Here is a tiny trained network, its code and every weight. The questions are about switching its units off for an input and a class, where a switched-off unit gives its printed mean instead of its output.

import numpy as np


def w(rows, s, z=0):
    codes = np.array(rows[::2]) - 128.0
    scale = np.full(codes.shape[1], s)
    scale[-1] = z or s
    return codes * scale


def norm(h):
    return h / np.sqrt((h * h).mean(-1, keepdims=True) + 1e-5)


def f(y):
    return y / 2 * (1 + np.tanh(0.7978845608 * (y + 0.044715 * y**3)))


def log_softmax(a):
    a = a - a.max(-1, keepdims=True)
    return a - np.log(np.exp(a).sum(-1, keepdims=True))


def net(x, mask):
    res = np.array(x, float).reshape(1, 7) / 4 @ E
    u = 0
    for l in range(3):
        y = f(norm(res) @ A[l][:, :-1].T + A[l][:, -1])
        res = res + np.where(mask[u : u + 7], y, B[l][:, -1]) @ B[l][:, :-1]
        u += 7
    return log_softmax(norm(res)[-1] @ U[:, :-1].T + U[:, -1])


A, B = {}, {}
E = w([
[146,77,31,190,54],'x0',
[252,188,183,196,66],'x1',
[52,94,146,152,148],'x2',
[94,44,189,185,117],'x3',
[179,68,119,193,169],'x4',
[137,116,141,73,34],'x5',
[159,86,132,80,166],'x6',
],0.0035)
A[0] = w([
[116,91,168,121,77,141],'L0N0',
[141,134,75,172,191,63],'L0N1',
[255,137,107,105,76,151],'L0N2',
[114,202,139,90,32,1],'L0N3',
[103,164,121,83,178,102],'L0N4',
[64,177,93,142,43,181],'L0N5',
[121,205,207,75,162,28],'L0N6',
],0.0088,0.0015)
B[0] = w([
[115,82,144,172,138,153],'L0N0',
[110,168,64,194,174,174],'L0N1',
[119,127,20,172,1,253],'L0N2',
[180,169,41,212,100,201],'L0N3',
[80,96,133,92,44,190],'L0N4',
[140,117,121,183,234,209],'L0N5',
[34,205,215,114,68,221],'L0N6',
],0.009,0.0037)
A[1] = w([
[241,162,115,128,86,30],'L1N0',
[110,69,64,57,163,114],'L1N1',
[148,73,187,164,152,47],'L1N2',
[192,96,195,87,98,93],'L1N3',
[103,132,149,205,133,244],'L1N4',
[162,147,84,83,123,8],'L1N5',
[124,2,141,171,86,157],'L1N6',
],0.0099,0.0012)
B[1] = w([
[146,89,111,248,60,206],'L1N0',
[92,2,120,178,106,191],'L1N1',
[203,167,159,157,155,154],'L1N2',
[144,180,132,72,210,118],'L1N3',
[103,222,95,87,182,254],'L1N4',
[138,179,189,129,141,128],'L1N5',
[182,36,186,71,247,240],'L1N6',
],0.0096,0.0036)
A[2] = w([
[255,149,69,93,15,71],'L2N0',
[139,11,150,163,57,23],'L2N1',
[73,134,199,8,26,158],'L2N2',
[243,210,136,100,145,149],'L2N3',
[191,133,27,180,170,2],'L2N4',
[18,73,124,125,80,132],'L2N5',
[105,185,148,118,164,81],'L2N6',
],0.008,0.00079)
B[2] = w([
[216,206,132,242,130,226],'L2N0',
[40,91,94,185,118,201],'L2N1',
[101,194,255,81,12,232],'L2N2',
[139,43,98,175,75,152],'L2N3',
[54,189,118,29,132,253],'L2N4',
[150,40,140,76,125,217],'L2N5',
[111,144,59,86,88,166],'L2N6',
],0.0098,0.0039)
U = w([
[186,191,65,224,40,185],'0',
[68,205,48,107,196,128],'1',
[212,100,186,87,219,93],'2',
[176,108,132,110,101,3],'3',
[87,154,240,50,20,163],'4',
[86,1,111,103,189,191],'5',
],0.0094,0.006)

Each question gives the input, the list of numbers given to net, and the class t.
The units are the neurons (one row each of A and B). Each row of codes is followed by its name. A weight is (code - 128) times the scale printed after its matrix; where a second scale follows, it is the last column's (A, B and U).
mask holds one flag per neuron, layer by layer. A switched-off neuron (its flag False) gives its mean, the last column of its row in B, instead of its output. The means were averaged over made-up inputs and are rounded, as every weight is.
A unit's drop is (log p(t) with every unit on - log p(t) with that unit switched off) / (log p(t) with every unit on - log p(t) with every unit switched off).
The circuit of an input: a set's keep is (log p(t) with only the set's units on - log p(t) with every unit switched off) / (log p(t) with every unit on - log p(t) with every unit switched off). Starting from the 12 units with the biggest drops (on a tie, the unit counted first), units are removed one at a time, each time the one whose removal leaves the highest keep (on an exact tie, the one counted first), for as long as the keep stays at least 0.8.
circuit, biggest first: the units of the circuit, biggest drop first
most important unit: the unit with the biggest drop
k most important neurons: the k neurons with the biggest drops, biggest first
k most important neurons of layer l: the k neurons of layer l with the biggest drops, biggest first
drop when u is switched off: that unit's drop, to one decimal
input [7,-8,3,-7,-2,-7,3], class 5: most important unit -> L1N1
input [3,-4,5,4,2,-7,-7], class 1: 2 most important neurons -> L1N4, L0N1
input [8,-6,-6,-2,1,0,-5], class 1: circuit, biggest first -> L0N5, L2N4
input [4,8,4,8,-6,-2,-1], class 5: circuit, biggest first -> L1N6, L2N2
input [-4,-7,-5,7,-3,6,-3], class 5: circuit, biggest first -> L0N0, L1N6
input [-2,-7,5,4,-5,8,8], class 5: circuit, biggest first -> L1N1, L0N6
input [-6,5,-5,7,4,-1,3], class 5: circuit, biggest first -> L2N2, L2N0
input [-1,3,-7,0,5,-8,-7], class 1: 3 most important neurons of layer 0 -> L0N1, L0N3, L0N4
input [-6,-6,0,-5,4,-6,5], class 4: circuit, biggest first -> L0N4, L0N5
input [-7,4,-5,-7,-6,6,1], class 0: 2 most important neurons -> L0N3, L2N0
input [-8,-1,5,7,5,8,-2], class 2: 2 most important neurons -> L0N0, L1N6
input [1,-3,3,-8,2,7,-6], class 1: 3 most important neurons -> L0N5, L2N4, L0N2
input [7,5,4,2,5,-7,8], class 1: circuit, biggest first -> L2N4, L1N4
input [8,0,-3,7,0,-5,5], class 5: circuit, biggest first -> L1N6
input [-7,-7,4,3,1,-1,8], class 4: 2 most important neurons -> L2N2, L0N5
input [1,-4,5,-4,4,2,-3], class 5: 2 most important neurons -> L1N1, L0N3
input [4,-1,3,2,8,0,3], class 2: 2 most important neurons -> L1N6, L0N2
input [7,-5,-4,7,8,-1,-2], class 2: 2 most important neurons -> L1N6, L0N2
input [-8,4,-4,0,6,-8,-8], class 1: 2 most important neurons of layer 1 -> L1N4, L1N0
input [3,-5,-1,-4,-5,-3,4], class 5: 2 most important neurons -> L1N1, L0N6
input [-4,8,5,5,7,2,2], class 2: circuit, biggest first -> L1N6
input [7,0,8,-5,-8,1,-6], class 1: 2 most important neurons -> L0N5, L2N4
input [-4,-3,4,-2,8,8,1], class 2: 2 most important neurons of layer 0 -> L0N2, L0N1
input [6,3,7,5,-1,-4,2], class 5: drop when L2N0 is switched off -> 0.3
input [0,-3,-3,3,0,-2,-5], class 1: drop when L1N6 is switched off -> 0.1
